Below is a small trained network, with its code and all its weights. Each question gives an input and a class and asks what happens when units are switched off, that is, made to give their printed mean instead of their output.

import numpy as np


def w(rows, s, z=0):
    codes = np.array(rows[::2]) - 128.0
    scale = np.full(codes.shape[1], s)
    scale[-1] = z or s
    return codes * scale


def f(y):
    return y / 2 * (1 + np.tanh(0.7978845608 * (y + 0.044715 * y**3)))


def log_softmax(a):
    a = a - a.max(-1, keepdims=True)
    return a - np.log(np.exp(a).sum(-1, keepdims=True))


def net(x, mask):
    res = np.array(x, float).reshape(1, 5) / 4 @ E
    y = f(res @ A[0][:, :-1].T + A[0][:, -1])
    res = res + np.where(mask, y, B[0][:, -1]) @ B[0][:, :-1]
    return log_softmax(res[-1] @ U[:, :-1].T + U[:, -1])


A, B = {}, {}
E = w([
[36,46,139],'x0',
[130,106,2],'x1',
[132,130,130],'x2',
[234,45,151],'x3',
[127,128,129],'x4',
],0.0061)
A[0] = w([
[135,105,32,4],'n1',
[166,167,106,5],'n2',
[109,97,102,44],'n3',
[197,214,110,45],'n4',
[85,174,121,71],'n5',
[124,144,230,21],'n6',
[124,136,167,39],'n7',
[191,59,166,121],'n8',
[122,145,245,16],'n9',
[131,128,138,119],'n10',
[74,187,120,66],'n11',
[81,76,136,52],'n12',
[197,54,143,43],'n13',
[104,127,135,107],'n14',
[131,112,45,20],'n15',
[132,115,45,31],'n16',
[200,220,110,47],'n17',
[132,106,40,6],'n18',
[71,190,109,55],'n19',
[124,137,142,102],'n20',
[49,44,138,33],'n21',
[78,64,147,41],'n22',
[134,107,32,2],'n23',
[115,149,126,100],'n24',
[121,145,234,33],'n25',
[70,193,134,84],'n26',
[129,117,53,32],'n27',
[180,192,111,76],'n28',
[114,145,128,112],'n29',
[84,83,135,54],'n30',
[89,168,120,70],'n31',
[85,81,135,60],'n32',
],0.011,0.0054)
B[0] = w([
[193,92,113,151],'n1',
[125,120,164,102],'n2',
[142,134,153,105],'n3',
[90,63,167,172],'n4',
[114,129,80,132],'n5',
[209,98,127,163],'n6',
[158,135,134,97],'n7',
[61,119,4,252],'n8',
[224,85,123,181],'n9',
[132,129,126,122],'n10',
[104,119,52,150],'n11',
[107,106,162,136],'n12',
[59,141,23,193],'n13',
[114,120,122,120],'n14',
[191,118,127,140],'n15',
[195,117,127,145],'n16',
[91,52,165,181],'n17',
[193,110,123,141],'n18',
[98,125,41,154],'n19',
[136,129,128,110],'n20',
[92,73,179,187],'n21',
[106,91,166,145],'n22',
[200,100,119,149],'n23',
[124,131,120,112],'n24',
[214,87,123,174],'n25',
[97,97,42,165],'n26',
[184,129,131,135],'n27',
[93,97,170,155],'n28',
[125,128,119,118],'n29',
[107,113,157,128],'n30',
[115,134,89,124],'n31',
[110,109,159,132],'n32',
],0.036,0.0033)
U = w([
[222,93,140,135],'0',
[106,103,86,51],'1',
[141,127,170,254],'2',
[140,123,166,247],'3',
[103,53,201,100],'4',
[146,254,206,62],'5',
[172,180,203,29],'6',
],0.0071,0.017)

Each question gives the input, the list of numbers given to net, and the class t.
The units are the neurons (one row each of A and B). Each row of codes is followed by its name. A weight is (code - 128) times the scale printed after its matrix; where a second scale follows, it is the last column's (A, B and U).
mask holds one flag per neuron, in row order. A switched-off neuron (its flag False) gives its mean, the last column of its row in B, instead of its output. The means were averaged over made-up inputs and are rounded, as every weight is.
A unit's drop is (log p(t) with every unit on - log p(t) with that unit switched off) / (log p(t) with every unit on - log p(t) with every unit switched off).
The circuit of an input: a set's keep is (log p(t) with only the set's units on - log p(t) with every unit switched off) / (log p(t) with every unit on - log p(t) with every unit switched off). Starting from the 12 units with the biggest drops (on a tie, the unit counted first), units are removed one at a time, each time the one whose removal leaves the highest keep (on an exact tie, the one counted first), for as long as the keep stays at least 0.8.
units of the circuit, in order: the units of the circuit, biggest drop first
most important unit: the unit with the biggest drop
top k neurons: the k neurons with the biggest drops, biggest first
drop when u is switched off: that unit's drop, to one decimal
input [-3,-6,-6,-7,-1], class 1: units of the circuit, in order : (n26)
input [8,-2,5,-3,-6], class 4: units of the circuit, in order : (n21, n22)
input [-8,-1,5,5,3], class 4: units of the circuit, in order : (n17, n4)
input [-7,1,-6,-6,-3], class 4: units of the circuit, in order : (n17, n4)
input [6,-4,5,2,4], class 4: units of the circuit, in order : (n21, n22)
input [4,-7,-3,1,1], class 0: units of the circuit, in order : (n9, n25)
input [-8,1,-5,-8,8], class 1: units of the circuit, in order : (n19, n26)
input [-8,-5,5,5,-7], class 4: units of the circuit, in order : (n17, n4)
input [-7,-8,6,-4,3], class 0: top 3 neurons : (n9, n25, n6)
input [8,-4,2,-2,-2], class 4: units of the circuit, in order : (n21, n22)
input [-6,4,4,-3,-3], class 4: top 3 neurons : (n17, n4, n28)
input [-8,-6,0,1,5], class 4: units of the circuit, in order : (n17, n4)
input [-8,-5,0,-8,-5], class 1: top 3 neurons : (n26, n19, n11)
input [7,4,-5,7,-7], class 1: units of the circuit, in order : (n8)
input [4,-8,8,-8,0], class 0: units of the circuit, in order : (n9, n25)
input [8,-2,-5,6,4], class 4: top 2 neurons : (n21, n22)
input [-5,0,-2,-1,-2], class 4: top 2 neurons : (n17, n4)
input [-1,6,6,-4,6], class 0: drop when n8 is switched off : 0.1
input [-3,-6,-8,8,7], class 1: drop when n8 is switched off : 0.9
input [-7,-8,-5,3,-4], class 0: most important unit : n9
input [1,-6,6,-1,-6], class 0: drop when n9 is switched off : 0.2
input [4,-4,1,6,6], class 1: drop when n13 is switched off : 0.3
